Below are the code and all the weights of a small trained network. Each question names an input and a class and asks about switching units off, where a switched-off unit gives its printed mean instead of its output.

import numpy as np


def w(rows, s, z=0):
    codes = np.array(rows[::2]) - 128.0
    scale = np.full(codes.shape[1], s)
    scale[-1] = z or s
    return codes * scale


def f(y):
    return y / 2 * (1 + np.tanh(0.7978845608 * (y + 0.044715 * y**3)))


def log_softmax(a):
    a = a - a.max(-1, keepdims=True)
    return a - np.log(np.exp(a).sum(-1, keepdims=True))


def net(x, mask):
    res = np.array(x, float).reshape(1, 8) / 4 @ E
    y = f(res @ A[0][:, :-1].T + A[0][:, -1])
    res = res + np.where(mask, y, B[0][:, -1]) @ B[0][:, :-1]
    return log_softmax(res[-1] @ U[:, :-1].T + U[:, -1])


A, B = {}, {}
E = w([
[156,186,176,8,254],'x0',
[158,90,152,170,138],'x1',
[129,243,226,212,92],'x2',
[127,120,133,136,131],'x3',
[137,179,40,190,203],'x4',
[124,133,125,123,127],'x5',
[105,157,110,96,121],'x6',
[139,107,141,151,134],'x7',
],0.0085)
A[0] = w([
[153,135,174,94,216,72],'n0',
[130,164,61,177,185,4],'n1',
[148,127,174,93,199,63],'n2',
[106,51,67,91,168,64],'n3',
[115,3,31,99,147,134],'n4',
[130,128,183,104,223,60],'n5',
[138,184,138,166,123,144],'n6',
[112,199,188,174,118,61],'n7',
[158,142,87,136,143,81],'n8',
[123,72,64,100,166,79],'n9',
[97,136,130,117,132,190],'n10',
[103,83,194,84,72,38],'n11',
[107,125,76,177,84,56],'n12',
[120,92,191,76,70,23],'n13',
[116,227,178,218,97,127],'n14',
[163,114,94,86,103,87],'n15',
[121,181,13,226,227,23],'n16',
[128,116,131,127,126,243],'n17',
[143,159,161,147,120,27],'n18',
[122,90,196,67,52,64],'n19',
[70,87,55,204,18,81],'n20',
[110,140,99,148,140,158],'n21',
[155,117,89,157,44,67],'n22',
[135,80,28,115,157,106],'n23',
[155,160,130,89,157,74],'n24',
[153,125,148,88,208,102],'n25',
[83,139,176,116,200,62],'n26',
[92,110,109,161,105,64],'n27',
[124,91,136,129,167,27],'n28',
[85,191,172,197,162,60],'n29',
[134,104,110,131,129,74],'n30',
[156,190,146,123,88,148],'n31',
[137,115,104,160,83,76],'n32',
[138,158,151,147,120,120],'n33',
[161,119,141,124,122,33],'n34',
[159,107,148,117,149,48],'n35',
],0.013,0.0041)
B[0] = w([
[69,164,111,144,129,205],'n0',
[125,54,127,92,198,173],'n1',
[82,156,117,144,132,189],'n2',
[169,147,137,98,60,202],'n3',
[211,162,138,117,53,243],'n4',
[81,164,106,146,133,197],'n5',
[151,124,143,127,100,172],'n6',
[171,147,122,118,70,187],'n7',
[126,103,131,121,137,142],'n8',
[163,120,122,124,68,191],'n9',
[118,130,145,176,111,146],'n10',
[135,57,136,113,200,176],'n11',
[84,148,111,136,139,177],'n12',
[157,65,159,142,191,173],'n13',
[210,150,131,100,61,233],'n14',
[151,119,144,155,109,148],'n15',
[130,18,166,128,250,228],'n16',
[124,142,97,95,127,153],'n17',
[137,115,112,99,100,140],'n18',
[155,40,139,118,207,190],'n19',
[24,192,111,161,145,251],'n20',
[123,115,131,152,135,148],'n21',
[74,163,115,129,149,183],'n22',
[171,131,142,120,106,201],'n23',
[87,144,128,150,120,169],'n24',
[84,160,112,158,139,205],'n25',
[97,155,112,139,112,170],'n26',
[107,134,113,140,121,154],'n27',
[135,141,136,118,118,133],'n28',
[164,120,134,111,85,183],'n29',
[128,134,127,110,120,131],'n30',
[161,130,126,131,99,166],'n31',
[100,159,122,122,145,162],'n32',
[143,116,117,115,101,148],'n33',
[127,122,119,119,143,121],'n34',
[116,119,124,118,129,133],'n35',
],0.026,0.013)
U = w([
[228,141,173,166,12,141],'0',
[39,200,116,241,124,6],'1',
[169,1,197,178,201,241],'2',
],0.0068,0.0021)

Each question gives the input, the list of numbers given to net, and the class t.
The units are the neurons (one row each of A and B). Each row of codes is followed by its name. A weight is (code - 128) times the scale printed after its matrix; where a second scale follows, it is the last column's (A, B and U).
mask holds one flag per neuron, in row order. A switched-off neuron (its flag False) gives its mean, the last column of its row in B, instead of its output. The means were averaged over made-up inputs and are rounded, as every weight is.
A unit's drop is (log p(t) with every unit on - log p(t) with that unit switched off) / (log p(t) with every unit on - log p(t) with every unit switched off).
unit that matters most: the unit with the biggest drop
k most important neurons: the k neurons with the biggest drops, biggest first
drop when u is switched off: that unit's drop, to one decimal
input [-7,-4,-6,0,-2,-3,4,0], class 1: 3 most important neurons : (n20 n14 n22)
input [-5,0,8,6,8,-3,-3,-7], class 0: 4 most important neurons : (n14 n7 n29 n19)
input [-7,8,-1,-1,-8,-1,8,4], class 2: 4 most important neurons : (n19 n11 n13 n0)
input [5,1,-4,5,0,-7,3,3], class 1: 3 most important neurons : (n14 n25 n0)
input [8,3,7,8,-2,2,-3,4], class 1: 3 most important neurons : (n0 n5 n4)
input [-7,-3,6,2,-3,-4,-5,7], class 1: unit that matters most : n20
input [0,-1,-1,1,2,-8,-5,7], class 2: 3 most important neurons : (n14 n20 n7)
input [5,1,-3,6,-5,6,4,-5], class 1: 2 most important neurons : (n16 n0)
input [2,0,-2,-3,-3,-1,0,5], class 2: 2 most important neurons : (n20 n14)
input [7,-4,-2,2,8,-3,4,-5], class 2: 2 most important neurons : (n16 n1)
input [3,0,0,-2,-4,7,-8,0], class 2: drop when n20 is switched off : 1.3
input [-7,2,-5,5,1,-4,-4,-4], class 1: drop when n20 is switched off : 7.6
input [1,6,-5,2,7,-2,7,2], class 2: drop when n16 is switched off : 6.6
input [4,3,3,4,7,-1,1,1], class 2: drop when n16 is switched off : 0.5
input [-6,-7,3,-8,8,7,6,-7], class 2: most important neuron : (n16)
